Below are the code and all the weights of a small trained network. Each question names an input and a class and asks about switching units off, where a switched-off unit gives its printed mean instead of its output.

import numpy as np


def w(rows, s, z=0):
    codes = np.array(rows[::2]) - 128.0
    scale = np.full(codes.shape[1], s)
    scale[-1] = z or s
    return codes * scale


def f(y):
    return np.maximum(y, 0)


def log_softmax(a):
    a = a - a.max(-1, keepdims=True)
    return a - np.log(np.exp(a).sum(-1, keepdims=True))


def net(x, mask):
    res = np.array(x, float).reshape(1, 5) / 4 @ E
    y = f(res @ A[0][:, :-1].T + A[0][:, -1])
    res = res + np.where(mask, y, B[0][:, -1]) @ B[0][:, :-1]
    return log_softmax(res[-1] @ U[:, :-1].T + U[:, -1])


A, B = {}, {}
E = w([
[145,211,172,41,235,133,114,155,49],'x0',
[141,151,181,59,145,118,156,198,235],'x1',
[8,142,155,157,108,14,168,66,158],'x2',
[134,217,91,165,111,153,137,167,88],'x3',
[129,60,123,70,77,131,93,26,127],'x4',
],0.011)
A[0] = w([
[105,126,144,103,154,191,69,8,2,148],'N1',
[113,158,127,150,115,68,162,82,161,108],'N2',
[150,197,144,77,72,99,131,94,99,84],'N3',
[29,107,128,143,88,43,177,80,153,142],'N4',
[200,183,155,209,176,163,135,248,58,81],'N5',
[157,78,99,167,5,162,121,89,175,146],'N6',
[87,76,127,160,99,127,129,124,164,232],'N7',
[98,143,163,137,95,56,124,132,142,84],'N8',
[141,115,150,118,167,107,105,126,208,110],'N9',
[187,180,141,152,128,155,169,153,87,1],'N10',
[177,235,129,139,219,200,121,183,106,189],'N11',
[117,121,157,90,153,119,123,114,193,87],'N12',
[142,67,97,120,117,101,128,43,63,57],'N13',
[41,121,189,184,85,67,160,122,150,99],'N14',
[92,202,120,101,74,135,135,108,117,89],'N15',
[185,108,82,140,92,187,80,134,182,150],'N16',
[207,122,216,57,209,135,172,209,216,109],'N17',
[127,93,128,129,79,67,94,98,165,44],'N18',
],0.011,0.003)
B[0] = w([
[171,160,125,167,219,52,113,79,55,209],'N1',
[87,185,161,113,119,146,149,120,180,176],'N2',
[112,175,149,154,75,161,54,122,92,150],'N3',
[70,153,187,166,188,151,133,65,208,224],'N4',
[147,166,54,91,141,114,197,183,173,242],'N5',
[185,34,110,154,82,204,205,71,128,214],'N6',
[112,67,80,151,108,151,145,89,177,183],'N7',
[97,138,132,109,131,136,99,140,152,171],'N8',
[127,82,188,112,147,118,129,103,124,168],'N9',
[173,167,99,126,132,157,143,136,134,174],'N10',
[128,218,60,69,120,118,142,254,102,250],'N11',
[70,99,129,110,115,142,128,94,101,169],'N12',
[141,128,118,190,183,123,122,69,92,181],'N13',
[102,126,157,140,184,149,131,182,191,206],'N14',
[101,180,150,123,112,168,63,112,125,152],'N15',
[187,89,137,130,47,115,176,148,91,187],'N16',
[65,42,143,54,55,70,69,155,57,246],'N17',
[141,98,113,190,146,122,172,106,172,174],'N18',
],0.0093,0.02)
U = w([
[75,67,180,29,73,85,63,164,61,199],'0',
[202,156,115,168,215,80,102,48,1,185],'1',
[226,40,106,182,25,208,151,67,133,202],'2',
[23,118,179,157,164,151,114,77,254,114],'3',
[189,213,44,79,106,129,141,252,97,4],'4',
[92,234,162,102,84,188,45,80,106,129],'5',
],0.0087,0.0016)

Each question gives the input, the list of numbers given to net, and the class t.
The units are the neurons (one row each of A and B). Each row of codes is followed by its name. A weight is (code - 128) times the scale printed after its matrix; where a second scale follows, it is the last column's (A, B and U).
mask holds one flag per neuron, in row order. A switched-off neuron (its flag False) gives its mean, the last column of its row in B, instead of its output. The means were averaged over made-up inputs and are rounded, as every weight is.
A unit's drop is (log p(t) with every unit on - log p(t) with that unit switched off) / (log p(t) with every unit on - log p(t) with every unit switched off).
unit that matters most: the unit with the biggest drop
top k neurons: the k neurons with the biggest drops, biggest first
drop of u: that unit's drop, to one decimal
input [-3,-8,-1,1,8], class 1: top 2 neurons -> (N1, N13)
input [1,-8,-3,-3,7], class 1: unit that matters most -> N1
input [-4,0,-3,8,1], class 2: top 3 neurons -> (N6, N11, N16)
input [5,-1,4,-3,-1], class 3: top 3 neurons -> (N17, N11, N16)
input [4,0,-7,3,8], class 1: top 2 neurons -> (N1, N5)
input [1,3,-6,-7,-6], class 0: top 2 neurons -> (N17, N9)
input [-7,4,-5,-7,-8], class 2: top 4 neurons -> (N11, N6, N16, N7)
input [-2,6,-5,-5,-8], class 0: top 2 neurons -> (N17, N9)
input [8,1,4,3,6], class 1: drop of N1 -> 1.6
input [8,3,-8,-8,1], class 0: drop of N17 -> 5.0
input [6,8,8,5,-4], class 0: drop of N17 -> 1.4
